Moves between nodes:
j983 p j215
j983 g j902
j983 o j591
j983 f j28
j983 k j444
j355 p j139
j355 g j340
j355 o j103
j355 f j760
j878 p j256
j878 g j227
j878 o j722
j878 f j335
j227 p j755
j227 g j192
j227 o j847
j227 f j19
j227 k j878
j822 p j441
j822 g j694
j822 o j984
j822 f j322
j684 p j784
j684 o j192
j684 f j175
j684 k j864
j283 p j270
j283 o j637
j283 f j690
j283 k j480
j175 p j684
j175 o j798
j175 f j637
j175 k j58
j984 p j159
j984 g j787
j984 o j139
j984 f j733
j919 p j760
j919 g j149
j919 o j397
j919 f j539
j795 p j913
j795 g j788
j795 o j864
j795 f j395
j795 k j397
j800 p j830
j800 o j53
j800 f j338
j800 k j421
j798 p j192
j798 o j800
j798 f j106
j798 k j19
j139 p j539
j139 g j359
j139 o j161
j139 f j355
j322 p j822
j322 g j842
j322 o j733
j322 f j456
j600 p j106
j600 o j414
j600 f j72
j600 k j48
j694 p j421
j694 g j338
j694 o j787
j694 f j842
j694 k j822
j256 p j141
j256 g j755
j256 o j456
j256 f j878
j230 p j982
j230 g j712
j230 o j633
j230 f j986
j673 p j480
j673 g j690
j673 o j618
j673 f j913
j673 k j103
j722 p j456
j722 g j847
j722 o j663
j722 f j441
j335 p j878
j335 g j19
j335 o j441
j335 f j633
j397 p j511
j397 g j795
j397 o j802
j397 f j914
j633 p j335
j633 g j851
j633 o j822
j633 f j141
j582 p j861
j582 o j148
j582 f j84
j582 k j591
j846 p j53
j846 o j710
j846 f j128
j846 k j787
j847 p j37
j847 g j830
j847 o j28
j847 f j421
j847 k j722
j788 p j148
j788 o j684
j788 f j270
j788 k j795
j354 p j84
j354 o j270
j354 f j710
j354 k j881
j532 p j902
j532 o j84
j532 f j53
j532 k j28
j802 p j301
j802 g j864
j802 o j878
j802 f j982
j755 p j48
j755 g j72
j755 o j37
j755 f j227
j755 k j256
j270 p j788
j270 o j175
j270 f j283
j270 k j395
j842 p j694
j842 g j414
j842 o j215
j842 f j37
j842 k j322
j914 p j397
j914 g j395
j914 o j982
j914 f j161
j733 p j984
j733 g j215
j733 o j355
j733 f j444
j53 p j532
j53 o j354
j53 f j846
j53 k j380
j58 p j864
j58 g j175
j58 o j19
j58 f j712
j58 k j982
j84 p j582
j84 o j788
j84 f j354
j84 k j149
j338 p j800
j338 o j846
j338 f j414
j338 k j694
j913 p j673
j913 g j148
j913 o j375
j913 f j795
j913 k j511
j149 p j591
j149 g j84
j149 o j795
j149 f j881
j149 k j919
j456 p j322
j456 g j37
j456 o j444
j456 f j722
j933 p j414
j933 o j902
j933 f j830
j933 k j37
j375 p j618
j375 g j784
j375 o j755
j375 f j864
j375 k j301
j851 p j19
j851 g j106
j851 o j694
j851 f j48
j851 k j633
j421 p j847
j421 g j800
j421 o j380
j421 f j694
j421 k j441
j28 p j983
j28 g j532
j28 o j149
j28 f j380
j28 k j663
j380 p j28
j380 g j53
j380 o j881
j380 f j787
j380 k j159
j787 p j380
j787 g j846
j787 o j359
j787 f j215
j787 k j984
j141 p j633
j141 g j48
j141 o j322
j141 f j256
j34 p j637
j34 o j600
j34 f j784
j34 k j618
j784 p j34
j784 o j72
j784 f j684
j784 k j375
j72 p j600
j72 o j933
j72 f j192
j72 k j755
j103 p j161
j103 g j673
j103 o j986
j103 f j511
j511 p j103
j511 g j913
j511 o j301
j511 f j397
j441 p j722
j441 g j421
j441 o j159
j441 f j822
j710 p j354
j710 o j283
j710 f j861
j710 k j359
j215 p j787
j215 g j128
j215 o j340
j215 f j983
j215 k j733
j148 p j690
j148 o j784
j148 f j788
j148 k j913
j128 p j846
j128 o j861
j128 f j902
j128 k j215
j618 p j712
j618 g j34
j618 o j48
j618 f j375
j618 k j986
j591 p j340
j591 g j582
j591 o j913
j591 f j149
j591 k j760
j690 p j283
j690 o j34
j690 f j148
j690 k j673
j444 p j733
j444 g j983
j444 o j760
j444 f j663
j480 p j395
j480 g j283
j480 o j712
j480 f j673
j480 k j161
j986 p j230
j986 g j618
j986 o j141
j986 f j301
j161 p j914
j161 g j480
j161 o j230
j161 f j103
j663 p j444
j663 g j28
j663 o j919
j663 f j159
j414 p j338
j414 o j128
j414 f j933
j414 k j842
j760 p j355
j760 g j591
j760 o j511
j760 f j919
j864 p j375
j864 g j684
j864 o j227
j864 f j58
j864 k j802
j539 p j919
j539 g j881
j539 o j914
j539 f j139
j19 p j227
j19 g j798
j19 o j421
j19 f j851
j19 k j335
j902 p j128
j902 o j582
j902 f j532
j902 k j983
j159 p j663
j159 g j380
j159 o j539
j159 f j984
j37 p j842
j37 g j933
j37 o j983
j37 f j847
j37 k j456
j340 p j359
j340 g j861
j340 o j673
j340 f j591
j340 k j355
j861 p j710
j861 o j690
j861 f j582
j861 k j340
j395 p j795
j395 g j270
j395 o j58
j395 f j480
j395 k j914
j48 p j851
j48 g j600
j48 o j842
j48 f j755
j48 k j141
j359 p j881
j359 g j710
j359 o j480
j359 f j340
j359 k j139
j637 p j175
j637 o j106
j637 f j34
j637 k j712
j830 p j933
j830 o j532
j830 f j800
j830 k j847
j982 p j802
j982 g j58
j982 o j335
j982 f j230
j881 p j149
j881 g j354
j881 o j395
j881 f j359
j881 k j539
j106 p j798
j106 o j338
j106 f j600
j106 k j851
j712 p j58
j712 g j637
j712 o j851
j712 f j618
j712 k j230
j301 p j986
j301 g j375
j301 o j256
j301 f j802
j192 p j72
j192 o j830
j192 f j798
j192 k j227

The rows follow the links: the fewer symbols apart two nodes are, the more alike their rows tend to be.

Each row is also shifted at random along 5 hidden directions that mean nothing.

Some nodes, each with a row of numbers:
j798:   2   -8   19  -15  -15    0  -22    1   -5    6    4  -17   -7   -5    8   -6   21   -8   -3    3  -24   11    9   -4
j395:  18   -4   -9   -4    7  -15  -25  -14  -17  -30   -3  -15    8   -9    6   19   12  -13    6    4  -21   18    8    7
j354:   0   -2    1   -1  -21  -15  -35    3  -10  -17  -11  -11   -6   14   16    5    7   -7    6   -8  -18   -5    5    0
j933:  -2   -4    0   19    0   22  -20  -11   -9  -29   -3  -24    5   -3   -4    8    0   17  -17    5  -17    7   11   14
j694:   3  -13   15   -5    6   15    7   -3    8  -24    5   14   12   10  -20   -1   -4    4  -19    4   -2   24    5  -12
j712:  11    5    5  -16    9    5   41  -11   10   12    0   41  -15   -7   16   -4   29  -15   -2  -15   11    7   11   20
j148:  15   12  -16   31    5    2  -11  -12  -17  -25  -10   -8    0    2    9    7   -1   13    3    5    1    1    7   35
j456:  -3   -8   -1   -3   13   10    6   20    5    0    5   10    1   15  -24   -1  -32   13   -7    0   10   -4  -11  -26
j846:   1    5   11    1  -28    7   15   -3   14   -3    5   25   12   20  -10  -20    1    8  -13    0   20   -8   -4   -2
j149:  -3    3   -9    2  -10  -17  -17    3   -5   -4   -2  -23  -15   -4   21   17   16   -5   12   -6  -19  -13   -7    5
j663: -10   -7  -12    6   -1    1   18    7    4  -16    7   14  -22   -7    7   10    3   -8   -5  -12    5   -7  -15    0
j878:   3  -14   -5   18   10   -2    8   16   -3    1    3   -8  -12  -19    2    4   -2   -5    3   10  -10    9   -9   17
j159:  -8  -20  -12   35   -5   -6  -17   10    5  -17    0    8  -10   -2   17    0  -13  -21    6  -13    4    2  -22   18
j340: -12   14   -1  -14   11   -9    3   -6   10  -19  -12   -5   -5    9    9   14    9   -2   13   -5  -14   -4   15  -33
j322:  -7  -10   -4   20   22   12   -2   -8    9  -23   -4  -13   12  -23  -20   16   -8    5   -7   13  -15   20    3   -3
j800:   9   -7   11   -2  -15   11   -1   -2   -4  -30    2    4   -8    9    1    4   12    1  -15   -7  -13   11   12   15
j842:  -9  -10    6   28   11   11  -18    0    9    8  -12  -13   11   -6   -3   -5  -13    8    1   -6  -10    4    1   14
j355: -12   13    0   -3   11   -9    0    2   12   12   -3  -16   11   -6   -9   16   -9    0   21    5   -4   -3   -7  -32
j539:  -2   -5   -4   10  -10  -29   -3    9    7   25    7   -7    7   -1    1   -3   -8   -9   13   -4   -4   -4  -27   10
j230:  10    6  -11  -20   12   -2   30   16    3    2   -7   54  -26   20   14  -18  -16  -14    4  -12   26    5    0   -7
j760:  -1    4  -17   25   12  -11    1    6    2   -7   -5  -14  -12  -14    9   12   -4   -4   11    2   -8   -6  -10    8
j53:   3    1   12  -11  -20    9    1  -18    6  -17   17   -2   18   -2  -11   -2   13    7  -19    4    5    0    1   -6
j755: -11   -7    0   25   14   11  -11   -6   -5    6   -8  -40   -4  -35    5   11   19    2    9   22  -31   11    7   13
j983: -26    0   -8   46   -9   11    2  -13   13   27  -10  -25   -1  -39   13    5   24    1   -1  -16   -6  -21   -7   41
j37: -10  -11   -2   -3   16   23   -8   -3   -1  -14   -6  -20   -5  -12  -13   21    6   10   -6    2  -25    5   21   -8
j175:  10    0    0  -26   -8    6  -17  -14  -15  -25    2    3  -10   -2   16    0   18   -8   -1    8   -5   14   17    1
j58:  10   -2    1  -22  -17  -10   10   17   -4   41    6   43  -14   20   17  -32   -6   -8    1  -16   23  -16  -15   11
j34:   0   14   -1  -10    0    8    5   -2   -5    9  -17   20  -12   12   25  -16    2    1    2   -5    8   -6   15   14
j301: -11  -10  -12    7   19    4  -36   -6  -12    1   -9  -32   10  -25   13   13  -22   -5   17   19  -14    9   -2   -6
j787: -15  -13    3   26  -13    0  -38  -10    8   -9    4   -9   38    8   -7  -10  -31    2   -4   12   11    9  -19  -12
j511:  -1    7  -15   -3   25   -2   -3  -15   -3    3  -11  -22   -6  -27    4   33   15   -7   10   -4  -20    2   11    5

The symbols that take the first to the second take the third to the fourth, perhaps in another order. What is the fourth?
Answers are names.
 -5    2   19  -24    5   22   -3   -7    4  -12   -8  -15   -3   -4    1    3   20    6   -2   10  -22   12   27  -25
:  -1   -4    4    7    5   16   -9    6   -1  -36  -14    5  -17   22    4   -3  -10    5  -10   -8  -10    6   21   -5
::  17    3  -17  -13    9  -12  -13    2  -22  -30    2   -3  -10   11    1   20   -8    1    2    5    0   -3    7    2
: j864

-16   11   -2    1   -7   23   25   -5   20   31   -7    1  -20  -21   14    7   25   -1    4  -25   -5  -34    7    6
:  -6    8   -2    5  -12   14   -1    0    0  -15   -2    3   -1   12    5   -4    0   14  -15   -1   15  -16    4   -9
::   0   14   -4  -25   18  -10  -21   -3   -3   10  -21    1  -12   12    6   12   -7   -4   18  -15   -7   -7   19  -17
: j690

 17    9    1  -24   13  -11    6  -14   -2  -12    6   16   23   18  -20    2  -11    5   -2   17   14   22    2  -22
:  -7    5    9  -17   -2   14    6   -2   -1   17    2  -17   -5   -5   -4   -4   20   15   -4   10  -15   -8   22  -10
::  -6  -15    1    3   -8   -3  -21   18  -13    8    3  -24  -14   -9   17   -3   -4   -6    3    2  -23   -3   -5    6
: j846

 -3    6  -13   16    8   -1    9    9   -1   42   -1   -4    7  -16    6  -15  -19    4    8    4   21  -11  -19   17
: -21   -7   -8    5    4    4   -1   20    8   26   -2    5   -8    8   -1   -9  -29    0    1  -13   20  -29  -19  -18
::  -3   -7    2    8   21    5    6   -8    4  -15    2  -11    3  -17  -11   10   -4    5    3   22  -11   28    5  -15
: j355

  8    0    7   -9  -16    4   14   10  -12   -2   13    6  -13    7   -2   -9   10    9  -12    3   -2   -3    8    9
:   3   -6    4   -2  -14    2   -8   -1   -9  -18    7    0   -7    7    9  -10   13   -4  -14    9  -13   14    7    3
::   4    4   -5    7   -5  -17   -8    3    4  -40   -4    7    1   25   10   -2  -11   -7   16    3   -5   13   -3  -10
: j340

 -6    7   -1   23    9    8   45   -7   23   17   -3   25   -2  -14  -10   -4    8    1   -2   -9   21   -7  -11   12
:  -1   -5   -5    9    5  -22    4   -6   15  -14   -4    3    1   -1   -4    8   -6  -15   18    2   -3   11  -10   -8
::   0    1   20  -18  -13   13   -3    2    9   27  -11    0    1    7   -6   -6   20   -1  -10  -23  -10   -6   16   -5
: j53

  2   -4    2  -19    5   -1  -18  -12   -1    1   -6    4   17   -2    9   -8   -9  -12    5   13    2   22    7  -14
:  -3  -13   17  -36   17    6   -7  -10    8   -7   13  -19   18  -17  -24   21    1   -2    3   28  -17   28   10  -58
::   5    0    2   -1  -17  -22   -5    0    2   -2    8   -5   -3    1    6    6   11  -12    9   -6   -5   -2  -10    6
: j914

-11   -8   11    6  -25    9  -13    0    3   52    4  -27   21  -11  -16   -5   10   15  -14   -8  -13  -20   -8   19
:   6   -9    7  -15   -6   15   29   12   -1   10   14   16  -12    0  -25    5   15    9  -24  -11    0  -12    4   -3
::  10   12  -15    7   17   15   23  -12   -9  -11  -13    8  -34  -20   29   10   22   -5    4    1   -1    1   18   26
: j301

-10  -14   12   -4    8   -4   -3    6   12   21    5   -4    7  -11   -5   -1   -6   -7    7    2   -8   15   -5  -13
:  -1   -6   15  -14    8    9   28   -2   17   15   16   15   19   -8  -42   -2   -1    8  -10    4   11   12   -4  -27
::  -6   15  -13   15   -6  -16   -5   13   -1   -7   -3  -12   -4   13    4    5  -11   12   11    4    1  -18  -15    1
: j913

  1   -4  -11    1    6   -6    1    6   -7   21    8   -4    6  -16    1   -7  -14    3    4   14   17    1  -20    6
:   1  -13    7  -24   -7   16    7   16   -4    3    8    5  -21    6  -14    2    4    6  -20  -14  -10  -16   10  -17
::  14   -5    9   13    4    1   31    6   14   -6   -8   24  -32   -8   21   -5   29  -17    6  -16  -14   18   13   30
: j846

 -4   -2   11    5   -5    8  -36    8   -6  -11  -19  -13   -2    9   21   -8   -6    1    7    2  -19   12   19   -8
:  -2    0    7   -7    3   11   14   35   -5   24   -2   17  -22   17    6  -22  -24    8   -3   -2    4  -12   -3  -12
::   6   18   -7    7    0   12   11   -9  -10   14  -17    6  -29  -20   35   -1   33   -1   -1  -15   -7  -17   18   43
: j864

 -3  -12    2   18   16    5   -8   -4    8  -24   -5   -3   -1  -11   -9   13   -6  -15    2   -5  -16   24    3    6
:   2   -7    1   15   23   13   15    5    9   -9   -1   12    3   -7  -20    6  -12    7   -5   -3    0   10   -2   -3
:: -10  -22    6    1   -1  -13  -22   10    5   36    0  -26    5  -28    3    1   -1  -11   13    6  -19    8   -9   -6
: j633

  1   21   -5  -23    0   -4   -5    1  -10   27  -18   -3  -20    9   13    6   10    5    5  -27   -4  -23   18    6
:  -2    2   -4  -50    3    3   -1   -7  -11   21    0   -2  -34  -19   21   13   27  -14    1   -4  -12  -10   17  -18
::   4   10    2  -29  -14    8    8   -6   -9   17   12    4    3    4   -2   -8   11    9  -14    5   17  -14    4   -5
: j19

 -4    6  -14   14   -2   -7  -28    4   -8  -38    3  -27   17   15   -4    3  -22   16    7   26    2    3  -10  -22
:   3  -10    5   -2   10   -1    9   15    0    2   22  -15    2  -14  -14    1   -1    0   -3   21    0    6  -11  -16
::  -3    1  -10   15   16    9  -15  -18   -8  -13  -11   -7   15  -14   13   -4  -17    2    7   25    8   25    3    8
: j444

-10   -3   14  -43  -24    6   -8   -6    0    1   13    1    7   18   -7   -6    5    5  -18   -2    8  -10    4  -41
:  -1    2   -2   -1  -21  -14  -41    1  -20   39    2  -34   42   11  -15  -10  -28   21    0   12    6  -16  -18   -2
::  -4    0  -10    2   15   -1   -1   17    1   11   -9   22  -13   17   19  -15  -36   -5   11   -2   19    0   -3  -11
: j822

 13    2  -10   -6   16  -12   10   -2   -6    0    3    1   -3   -7  -12   18    3    2    7    7    2   -2  -10   -1
:  -1  -13   -2   28   16   -3  -11   -2    3  -19   -5  -12   -1  -15    3    5   -7  -11   10   14  -21   31   -2   13
::   2  -25    7    5   -8   -1  -32   11   -4    0    0   -8    3    8    0   -3   -9   -6   -9  -16  -19   10   -1   -1
: j340

 -1    2    8  -13    2   -4   -5  -16    3   22    7    7   26   -6   -6  -14  -14   -2    3   13   17   15   -7  -14
:  -8   -7    6   14   -5   14  -33    0    1   -5  -15  -15   12   10    2   -6  -13    7   -4   -8  -16    1   11    0
::   5    7    5  -39   25   -1    7  -11    9   13   10   -2   25    1  -37    6  -18   12    6   19   17    7    1  -45
: j755

